How the items are linked:
QN: φ>HG, η>JZ, ω>FG, θ>BS, ρ>LJ, σ>NM
SM: φ>TZ, η>BS, ω>PQ, θ>FH, ρ>none, σ>TJ
ZC: φ>GL, η>none, ω>none, θ>ZJ, ρ>LL, σ>BH
FP: φ>none, η>none, ω>GB, θ>DL, ρ>TN, σ>RQ
LT: φ>none, η>TN, ω>ML, θ>CP, ρ>none, σ>DM
TP: φ>none, η>DL, ω>QH, θ>ZG, ρ>CP, σ>SF
QH: φ>TP, η>GL, ω>LL, θ>TR, ρ>TJ, σ>BS
PQ: φ>SM, η>RG, ω>none, θ>DT, ρ>none, σ>MM
DL: φ>none, η>none, ω>GL, θ>GJ, ρ>TP, σ>LD
ML: φ>LT, η>NM, ω>NQ, θ>TJ, ρ>none, σ>LJ
FG: φ>QN, η>FQ, ω>none, θ>RG, ρ>TL, σ>TH
TB: φ>CT, η>GR, ω>none, θ>NQ, ρ>none, σ>DT
GJ: φ>none, η>none, ω>LP, θ>FP, ρ>ZG, σ>NF
TJ: φ>CP, η>QH, ω>MM, θ>CT, ρ>none, σ>SM
TL: φ>LJ, η>FG, ω>none, θ>PQ, ρ>none, σ>NQ
TN: φ>none, η>FP, ω>NM, θ>TP, ρ>LT, σ>HG
CT: φ>PG, η>TR, ω>TB, θ>ML, ρ>none, σ>FH
NF: φ>none, η>none, ω>RN, θ>RQ, ρ>TC, σ>GJ
ZJ: φ>LP, η>none, ω>none, θ>CJ, ρ>GR, σ>JR
FZ: φ>none, η>TC, ω>FH, θ>DM, ρ>none, σ>PG
CJ: φ>GB, η>none, ω>none, θ>ZC, ρ>TH, σ>FQ
TZ: φ>none, η>SF, ω>SM, θ>FZ, ρ>none, σ>CP
GL: φ>DL, η>none, ω>ZC, θ>LP, ρ>QH, σ>BP
LL: φ>QH, η>ZC, ω>none, θ>GR, ρ>MM, σ>RG
BS: φ>SF, η>BP, ω>RG, θ>MC, ρ>SM, σ>QH
SF: φ>none, η>LD, ω>BS, θ>TC, ρ>TZ, σ>TP
NQ: φ>ML, η>TH, ω>none, θ>MM, ρ>none, σ>TL
LJ: φ>DM, η>QN, ω>TL, θ>SM, ρ>none, σ>ML
BP: φ>LD, η>none, ω>BH, θ>RN, ρ>BS, σ>GL
QT: φ>MC, η>JR, ω>none, θ>FG, ρ>DT, σ>GR
DM: φ>none, η>HG, ω>LJ, θ>TZ, ρ>none, σ>LT
MC: φ>TC, η>RN, ω>QT, θ>QN, ρ>FH, σ>TR
MM: φ>TJ, η>LL, ω>none, θ>TB, ρ>none, σ>PQ
FQ: φ>JZ, η>none, ω>none, θ>BH, ρ>FG, σ>CJ
PG: φ>none, η>ZG, ω>CT, θ>LT, ρ>none, σ>FZ
JR: φ>RN, η>none, ω>none, θ>FQ, ρ>QT, σ>ZJ
GR: φ>TR, η>ZJ, ω>none, θ>TH, ρ>TB, σ>QT
TR: φ>ZG, η>LP, ω>GR, θ>NM, ρ>CT, σ>MC
DT: φ>FH, η>QT, ω>none, θ>TL, ρ>none, σ>TB
TH: φ>NM, η>CJ, ω>none, θ>LL, ρ>NQ, σ>FG
RG: φ>BS, η>BH, ω>none, θ>QT, ρ>PQ, σ>LL
JZ: φ>RQ, η>none, ω>FQ, θ>BP, ρ>QN, σ>GB
RQ: φ>none, η>none, ω>JZ, θ>LD, ρ>HG, σ>FP
LP: φ>GJ, η>none, ω>ZJ, θ>GB, ρ>TR, σ>RN
BH: φ>BP, η>none, ω>none, θ>JR, ρ>RG, σ>ZC
GB: φ>FP, η>none, ω>CJ, θ>GL, ρ>NM, σ>JZ
LD: φ>none, η>none, ω>BP, θ>NF, ρ>SF, σ>DL
RN: φ>NF, η>none, ω>JR, θ>JZ, ρ>MC, σ>LP
TC: φ>none, η>NF, ω>MC, θ>HG, ρ>FZ, σ>ZG
NM: φ>TN, η>GB, ω>TH, θ>QH, ρ>ML, σ>QN
FH: φ>FZ, η>MC, ω>DT, θ>LJ, ρ>none, σ>CT
ZG: φ>none, η>GJ, ω>TR, θ>TN, ρ>PG, σ>TC
CP: φ>none, η>TP, ω>TJ, θ>PG, ρ>none, σ>TZ
HG: φ>none, η>RQ, ω>QN, θ>SF, ρ>DM, σ>TN

In the rows, zero is written as 31.

The rows follow the links: the fewer symbols apart two items are, the more alike their rows tend to be.

Each row is also shifted at random along 7 hidden directions that mean nothing.

Rows with their items:
 45   30   38   34   32   33   31   33   31   32   31   31   25   31   32   36   32   30   24   29   33   28   35   34   32   33   31   34   37   30   32   31   33   37   27   31   38   33   36   28   27   29   27 | ML
 31   25   32   29   28   33   32   26   31   28   29   31   32   33   38   33   36   30   26   39   26   31   32   32   33   30   37   29   31   35   33   27   26   31   32   32   33   30   25   34   35   29   29 | ZG
 32   30   37   30   35   34   31   30   33   27   29   25   28   36   34   32   33   29   24   29   34   29   31   33   27   32   32   30   27   31   33   34   30   29   28   32   38   28   32   24   34   30   30 | TZ
 40   30   35   32   31   39   26   33   32   27   30   30   33   31   35   24   35   29   28   36   37   32   33   29   33   26   32   36   23   32   33   28   28   33   24   33   34   30   31   26   37   34   26 | TR
 31   30   35   30   31   35   32   30   38   30   28   31   31   37   38   26   33   27   29   30   33   35   35   33   31   34   35   33   27   33   35   31   27   31   24   35   37   25   27   27   35   27   26 | TC
 26   29   25   32   28   30   32   23   21   28   29   32   28   28   33   37   30   30   29   36   26   30   26   27   35   29   31   23   31   31   24   30   30   29   39   33   30   30   28   39   31   32   32 | CJ
 43   33   29   31   31   28   33   24   33   30   30   30   32   36   35   31   28   34   35   27   28   30   33   33   29   41   35   25   35   33   31   34   29   29   36   30   30   24   28   31   31   27   35 | QN
 36   30   30   29   36   34   33   29   34   30   28   27   32   32   33   30   31   33   24   36   28   28   32   32   26   33   35   28   30   33   31   33   29   24   29   26   35   23   32   30   32   32   37 | SM
 32   33   33   31   34   29   25   40   30   32   29   30   35   27   18   24   29   30   35   32   38   35   33   26   30   13   22   35   21   27   30   26   27   32   26   34   27   39   39   29   37   39   31 | ZC
 45   33   29   27   31   33   30   29   31   31   30   29   31   31   31   27   32   30   28   34   29   30   28   32   27   32   36   37   26   32   37   31   30   26   29   28   29   27   30   26   31   28   32 | MC
 28   33   33   27   34   29   28   30   30   31   33   31   29   30   24   35   30   30   26   26   25   32   24   30   27   29   30   37   28   27   32   35   36   31   28   29   31   33   31   29   25   28   29 | LD
 44   29   29   30   28   31   28   35   31   29   34   29   33   30   27   28   32   30   37   31   32   31   28   30   29   28   26   32   27   32   31   28   31   31   30   30   26   35   32   31   32   34   31 | ZJ
 30   28   32   31   30   32   32   25   26   29   27   25   35   29   31   32   36   35   28   37   34   26   25   22   31   24   34   26   26   30   29   30   23   29   37   31   27   30   31   26   32   36   36 | LT
 19   32   26   32   27   27   37   27   28   35   29   31   33   27   32   29   28   35   35   31   32   29   31   28   31   34   33   25   33   31   27   33   27   28   36   29   24   27   29   32   30   30   36 | LJ
 36   30   27   26   30   24   33   25   26   36   27   32   33   28   24   36   29   35   29   33   23   30   24   27   28   26   35   32   29   26   31   33   30   25   37   26   22   29   28   32   24   28   36 | RQ
 30   32   31   34   29   33   35   33   34   32   32   29   29   32   36   23   31   29   34   29   37   32   34   33   31   36   32   29   30   34   31   31   26   29   27   33   32   28   29   26   36   30   30 | FH
 19   34   30   30   33   32   26   31   33   31   30   34   36   25   27   26   27   33   29   31   29   33   27   25   29   26   32   35   23   24   30   36   34   28   27   23   27   27   32   31   26   31   32 | BP
 38   28   32   27   34   27   39   31   39   37   24   36   33   39   32   28   28   29   31   34   23   37   45   36   27   31   37   27   38   35   34   25   26   28   27   32   33   25   28   38   37   28   34 | SF
 35   31   25   28   30   35   29   23   23   22   32   22   27   30   36   32   32   29   30   32   31   29   20   27   29   35   30   25   19   33   29   35   28   22   38   35   31   26   25   26   35   31   33 | JR

In each set, the symbols that take the first to the second take the third to the fourth, perhaps in another order. Give the fourth.
Answer with the item's name.
A  30   27   34   31   28   31   33   34   32   34   33   33   26   30   31   33   34   29   27   32   30   30   32   34   32   31   32   33   36   33   33   27   32   36   27   31   32   36   29   30   27   28   27
B  28   35   28   29   29   31   28   35   38   35   32   35   37   27   29   22   29   33   36   30   32   31   28   31   28   33   35   40   27   28   36   32   34   30   26   23   25   28   32   27   23   29   31
C  38   31   31   32   31   26   28   26   22   24   34   25   29   31   29   36   33   34   34   25   37   27   28   27   33   32   26   29   33   30   30   31   31   34   40   35   29   36   31   25   33   34   30
D FQ

A  40   34   31   30   31   26   33   31   32   36   30   34   31   30   27   31   26   31   31   25   27   32   31   32   31   33   31   33   32   27   29   34   33   30   30   29   28   30   30   33   27   27   31
B  31   28   36   36   31   39   28   24   32   24   29   34   29   34   44   31   32   27   24   30   32   34   34   29   39   32   32   27   28   30   26   35   30   34   27   35   42   26   29   34   35   30   22
C  38   31   32   27   29   21   37   32   32   35   31   32   30   33   24   29   31   29   37   27   29   36   33   34   27   30   29   31   33   32   33   28   28   30   30   35   26   36   25   32   34   27   30
D GJ

A  30   31   33   27   30   32   33   30   27   33   27   28   29   27   28   30   33   30   22   37   31   28   26   28   30   23   35   35   23   31   35   31   27   27   29   31   29   29   30   23   30   30   32
B  23   28   29   31   28   37   28   27   26   35   25   35   32   22   35   33   31   34   19   45   26   25   27   24   36   23   39   31   29   27   28   32   31   30   31   22   31   26   33   35   22   32   35
C  17   28   36   34   33   38   26   31   36   24   33   28   34   31   36   30   36   32   29   31   35   29   29   29   30   31   30   30   28   29   30   34   32   34   28   30   34   31   32   28   31   34   28
D FH

A  35   33   27   27   36   30   30   31   28   31   28   28   28   33   28   32   27   28   26   34   27   31   31   32   27   30   31   32   28   31   32   30   32   24   32   30   32   28   34   31   32   32   34
B  34   31   23   27   28   26   27   24   16   29   35   29   26   24   23   43   30   33   28   33   20   24   16   27   32   28   29   29   33   27   26   32   37   28   43   27   24   34   31   34   21   29   34
C  18   30   28   30   33   30   27   28   25   28   30   33   35   28   30   31   30   32   28   38   28   30   32   26   33   22   31   30   30   32   29   28   29   29   34   28   31   30   30   34   34   36   33
D JZ

A  48   29   33   30   30   31   34   28   41   32   28   31   37   36   31   28   32   33   34   28   29   33   31   30   26   35   35   29   29   28   33   34   30   30   30   27   28   24   29   30   28   30   33
B  34   28   37   31   30   35   29   32   35   30   30   33   33   31   32   26   35   27   26   34   33   34   34   30   34   22   31   35   24   30   33   28   27   33   22   33   33   33   30   29   36   32   24
C  25   29   31   34   33   30   28   25   28   18   36   26   32   35   35   33   31   30   36   27   33   31   31   28   31   34   25   20   32   34   24   33   30   30   37   36   33   31   24   31   40   34   29
D JZ

A  29   29   31   33   27   36   28   37   37   32   29   38   33   30   34   23   31   27   31   35   30   35   33   30   35   27   31   33   27   31   29   27   31   33   22   30   31   31   30   37   30   31   27
B  25   32   32   27   30   30   30   28   26   32   30   31   26   29   30   33   32   27   24   31   28   33   25   30   33   26   32   35   25   31   32   32   30   29   28   35   32   32   26   29   31   27   26
C  27   35   29   29   34   28   27   34   28   30   31   28   30   30   22   27   27   29   34   26   34   33   29   29   29   25   23   32   25   28   30   33   31   28   29   33   29   34   34   29   34   33   31
D DL

A  21   28   26   31   28   36   26   25   25   22   33   29   37   26   37   28   34   34   32   38   29   29   21   22   33   28   33   26   22   32   25   33   28   27   36   27   26   28   22   31   32   35   33
B  27   31   37   37   30   34   24   29   34   23   37   32   30   31   37   30   31   29   34   19   38   32   29   30   37   37   24   31   31   26   27   37   36   40   28   33   35   34   32   28   29   30   21
C  39   32   26   29   28   30   31   32   39   36   29   36   36   29   30   28   27   34   34   31   24   31   29   31   28   36   35   31   31   27   30   34   35   30   29   23   25   26   32   37   20   28   34
D BH

A  46   29   28   30   32   38   24   24   23   28   29   28   27   29   33   38   33   32   20   38   24   23   20   29   33   29   36   33   28   28   30   32   36   29   37   25   35   26   36   31   22   32   33
B  33   29   30   31   33   28   30   31   31   28   31   31   37   31   27   30   30   33   36   33   30   33   35   27   29   24   27   25   32   33   27   29   28   30   32   30   27   31   28   34   37   35   34
C  23   31   31   32   28   34   27   31   25   32   33   32   24   25   33   38   30   31   26   29   31   24   24   31   35   35   29   33   34   27   27   33   38   35   32   26   33   34   37   31   18   29   28
D QH

A  24   29   31   28   28   31   33   24   30   29   29   31   29   33   35   29   32   28   28   32   27   34   27   30   32   30   34   29   25   32   30   32   28   28   30   34   33   27   23   31   35   27   28
B  26   31   37   33   31   38   26   27   39   28   28   34   34   34   38   26   31   30   28   27   33   33   27   28   33   34   34   34   21   24   31   40   33   33   25   30   35   23   31   29   27   28   25
C  20   30   32   32   29   29   33   20   28   29   30   35   21   35   40   39   29   27   24   25   23   32   30   36   37   44   35   30   39   31   31   36   37   33   34   32   39   27   26   34   25   21   23
D SF

A  33   28   30   31   30   33   31   29   28   27   29   31   31   31   36   28   34   28   29   36   35   32   34   30   35   25   32   30   29   35   31   26   25   29   31   35   33   31   26   30   41   33   28
B  37   31   40   31   36   32   24   33   32   25   35   27   28   32   25   35   35   29   27   24   35   32   30   31   29   26   24   37   28   27   32   33   35   35   26   33   36   38   34   26   32   32   24
C  38   28   25   29   28   31   32   30   27   31   29   31   31   32   35   30   32   29   30   41   26   29   31   32   32   28   35   27   31   36   31   23   27   27   34   31   30   29   27   35   36   33   34
D GL

A  16   32   34   31   32   23   29   38   32   33   33   33   33   30   19   30   31   31   38   26   35   34   36   30   32   20   24   36   35   28   33   25   31   37   27   33   26   42   34   31   33   35   27
B  34   31   33   31   28   20   33   32   33   32   36   29   34   32   23   36   32   34   44   20   35   31   31   32   30   34   27   30   40   29   33   28   32   38   36   34   23   40   30   29   29   31   29
C  33   27   29   31   28   34   33   33   31   32   31   31   35   27   35   27   33   33   30   40   30   27   31   28   30   28   35   28   31   34   30   28   27   29   30   27   28   29   29   31   31   33   34
D TJ

A  34   32   25   29   32   32   29   29   30   28   30   26   32   35   31   29   28   32   33   32   27   30   29   31   25   35   31   26   29   33   31   32   30   24   36   29   30   24   30   30   33   32   38
B  41   33   29   29   32   25   33   24   24   30   31   26   26   32   29   36   28   31   30   24   31   28   28   32   30   35   31   31   33   31   32   34   33   29   37   33   31   30   31   26   30   28   31
C  32   28   29   32   32   29   32   38   39   35   28   37   36   35   30   25   27   30   37   35   27   33   43   35   30   30   30   27   38   32   31   21   31   32   28   28   29   31   33   41   35   33   33
D NM

A  27   34   33   32   30   35   27   37   31   31   32   28   24   29   30   26   30   28   29   25   40   30   29   33   32   33   26   38   25   30   34   32   32   32   24   33   34   33   36   23   30   31   26
B  44   29   30   34   31   36   28   27   29   25   28   26   33   34   35   30   32   30   30   34   37   27   29   28   34   29   31   27   23   31   31   31   28   30   34   33   34   27   36   27   36   36   31
C  33   30   29   32   31   30   31   40   38   36   32   34   33   30   27   30   29   32   34   31   29   29   35   35   26   33   30   31   39   31   30   28   36   34   26   24   28   34   36   36   24   31   33
D QT

A  35   30   27   31   32   35   29   33   32   28   33   27   34   29   31   32   32   34   30   36   27   25   26   30   25   33   32   27   33   30   30   30   34   28   35   23   28   28   34   32   25   33   38
B  35   29   27   30   30   26   31   27   23   24   36   26   30   32   33   34   33   31   38   30   34   29   30   31   31   34   27   27   36   38   30   27   28   31   39   36   28   35   23   28   38   32   30
C  34   34   29   28   30   34   27   36   33   37   28   35   27   29   30   25   28   27   27   32   29   32   30   35   32   30   32   41   27   30   36   30   34   31   23   29   33   30   35   30   27   28   27
D JZ

A  25   32   38   29   36   34   27   29   30   28   31   30   24   35   31   34   31   27   23   25   30   32   30   33   31   33   31   37   29   29   35   34   35   33   27   33   40   30   33   26   32   27   23
B  35   30   28   31   28   33   28   28   28   27   32   23   42   22   27   32   36   41   34   37   34   21   19   20   27   27   33   29   25   27   29   34   29   28   39   21   19   28   34   23   23   39   43
C  19   33   31   33   34   25   33   30   29   28   32   30   28   38   32   29   26   28   35   22   34   36   40   35   32   37   25   27   36   36   30   30   29   30   32   39   37   30   27   32   42   29   28
D NQ

A  29   35   34   32   31   32   30   30   35   34   27   34   35   30   30   23   28   30   32   28   36   36   33   26   35   24   29   34   22   24   30   34   28   30   24   32   31   27   33   29   34   32   28
B  39   29   33   33   30   40   24   31   33   25   35   32   30   33   41   31   34   29   27   32   29   28   30   34   32   39   34   35   34   33   33   32   37   35   27   27   36   30   29   28   27   29   25
C  31   26   33   33   28   27   36   25   32   29   28   33   32   37   37   32   32   31   33   31   29   34   37   31   35   31   32   21   34   32   27   29   25   33   33   36   32   31   23   36   38   32   29
D TC

A  26   29   27   31   27   24   35   25   25   34   30   39   29   29   32   38   28   34   31   33   22   29   34   30   37   33   34   27   44   32   28   27   33   33   38   28   27   33   27   41   25   28   31
B  33   33   28   29   34   28   32   31   31   30   30   27   32   34   25   28   27   29   37   28   33   35   32   30   28   30   26   24   28   33   28   31   27   25   32   34   29   30   30   31   39   34   33
C  24   31   37   34   31   35   31   24   27   24   31   22   26   34   38   33   34   30   27   24   41   29   26   27   33   35   31   28   24   30   29   38   27   30   34   38   38   27   31   20   36   31   26
D QH

